A = 1637  8552  4500  8677  4023
A[-5] -> 1637
A[2] -> 4500
A[4] -> 4023

a =
array([[-62, -37, -75, -57,  22,  47,  35, -26,  48,  12, -39, -72,  42,
          0],
       [-38,  -9, -30, -20,  -1, -73, -66,  30, -22, -18, -54,  19,  39,
        -32],
       [-57,  23,  -6,  12,  25,  54, -12,  42,  57, -36,  26, -61,  62,
         23],
       [-56, -49, -28, -42,  42, -31, -57, -13,  -3,   1,  -8, -52,  44,
         69],
       [-71, -38,  19,  60,  71,  17, -15, -31, -50,  42, -30,  12, -67,
         14],
       [ 14,  40, -65, -47,   1,  41, -61, -55,  68,  65, -30, -27,  48,
         -3],
       [ 41, -27, -27,  27, -31,  30, -55, -22,  36,  -2, -46, -54,  67,
        -23],
       [-40,  32,  25,  29, -37,  -2, -49, -52, -46,  11, -16, -10,  18,
         52],
       [ 42,  45, -21,  46,  -7, -53,  38,  44, -23,  26, -59, -47, -52,
         44],
       [-37,  43,  58, -67, -33, -21,  13, -43,  64,   5, -44,  44, -73,
        -53],
       [ 36,  14, -53, -33, -31,  71, -64,  68, -55, -49,  33, -28,  22,
         32],
       [ 15, -10,   7,  23,  -2,  30,  73, -57,  41,  28, -55,  49, -62,
        -33],
       [ -9,  -6, -44,  40,  35,  60, -64, -29, -16, -49, -62, -58,  68,
          1]])
Rows and columns are counted from 0.
(0, 0) -> -62
(7, 7) -> -52
(10, 10) -> 33
(4, 5) -> 17
(9, 3) -> -67
(2, 10) -> 26
(6, 3) -> 27
(9, 9) -> 5
(4, 7) -> -31
(6, 0) -> 41
(2, 1) -> 23
(10, 3) -> -33
(8, 2) -> -21
(5, 12) -> 48
(12, 3) -> 40
(4, 6) -> -15
(3, 3) -> -42
(4, 9) -> 42
(2, 6) -> -12
(8, 1) -> 45
(6, 6) -> -55
(0, 9) -> 12
(6, 9) -> -2
(9, 7) -> -43
(8, 9) -> 26
(3, 5) -> -31
(11, 0) -> 15
(10, 9) -> -49
(0, 10) -> -39
(12, 8) -> -16
(9, 13) -> -53
(6, 1) -> -27
(12, 13) -> 1
(11, 5) -> 30
(9, 10) -> -44

x =
array([[ 0.118, -0.018, -0.009, -0.156],
       [ 0.120, -0.056, -0.023, -0.173],
       [-0.201, -0.209,  0.097,  0.231],
       [ 0.093, -0.102, -0.012, -0.166],
       [-0.215, -0.247,  0.093,  0.203],
       [-0.180,  0.227,  0.066, -0.075]])
x[-6,0]	0.118
x[-2,2]	0.093
x[-4,0]	-0.201
x[5,2]	0.066
x[-5,-3]	-0.056
x[-4,1]	-0.209
x[-6,-1]	-0.156
x[4,-1]	0.203
x[:, -2]	[-0.009, -0.023, 0.097, -0.012, 0.093, 0.066]
x[1,-2]	-0.023
x[-6,-2]	-0.009
x[-5]	[0.120, -0.056, -0.023, -0.173]
x[3,1]	-0.102
x[:, -1]	[-0.156, -0.173, 0.231, -0.166, 0.203, -0.075]
x[4,-4]	-0.215
x[-3,-2]	-0.012
x[-6,1]	-0.018
x[:, -3]	[-0.018, -0.056, -0.209, -0.102, -0.247, 0.227]
x[4]	[-0.215, -0.247, 0.093, 0.203]

M = [[826, 842, -627, -343], [-628, -140, 191, 858], [-251, -643, 871, 142], [858, -39, -174, -569], [-670, 328, 343, 784], [418, -619, 871, -594], [-263, -171, 14, 756], [847, 806, -618, -469], [-621, -296, 756, 894], [273, -470, 833, 645], [823, 289, -328, -632], [182, 825, -624, -447]]
M[0, -4] => 826
M[:, 3] => [-343, 858, 142, -569, 784, -594, 756, -469, 894, 645, -632, -447]
M[-8, 1] => 328
M[:, -4] => [826, -628, -251, 858, -670, 418, -263, 847, -621, 273, 823, 182]
M[2, -1] => 142
M[-5, -4] => 847
M[8, -1] => 894
M[-8, -2] => 343
M[-7, 2] => 871
M[11, 3] => -447
M[5, 0] => 418
M[3, -2] => -174
M[-8, -4] => -670
M[11, -4] => 182
M[-11, 3] => 858
M[-8, -1] => 784
M[-12, -2] => -627
M[-10, -2] => 871
M[5, 3] => -594
M[-6, -4] => -263
M[6, -3] => -171
M[-6] => [-263, -171, 14, 756]
M[6, 3] => 756
M[-5, 1] => 806
M[:, 2] => [-627, 191, 871, -174, 343, 871, 14, -618, 756, 833, -328, -624]
M[-3, 0] => 273

W =
array([[-50,  -1,   6,   1,  -3,  48],
       [-36,   1, -17,  -1,  -7,  71],
       [-44,   0, -11,   0,  -6,  67],
       [-20,  -1, -31,  -1,  -5,  70],
       [-51,  -1,  24,   0,  -1,  30],
       [-50,  -1,  19,   0,  -2,  33],
       [-22,   0,  66,   0,   3, -36],
       [-30,  -1,  72,   0,   3, -31]])
Rows and columns are counted from 0.
(0, 0): -50
(0, 3): 1
(7, 2): 72
(1, 1): 1
(0, 1): -1
(1, 3): -1
(6, 4): 3
(6, 3): 0
(3, 5): 70
(7, 5): -31
(7, 0): -30
(7, 4): 3
(0, 4): -3
(2, 0): -44
(4, 5): 30
(2, 3): 0
(0, 5): 48
(6, 5): -36
(5, 3): 0
(4, 1): -1
(5, 2): 19
(7, 1): -1
(2, 2): -11
(6, 0): -22
(2, 4): -6
(2, 1): 0
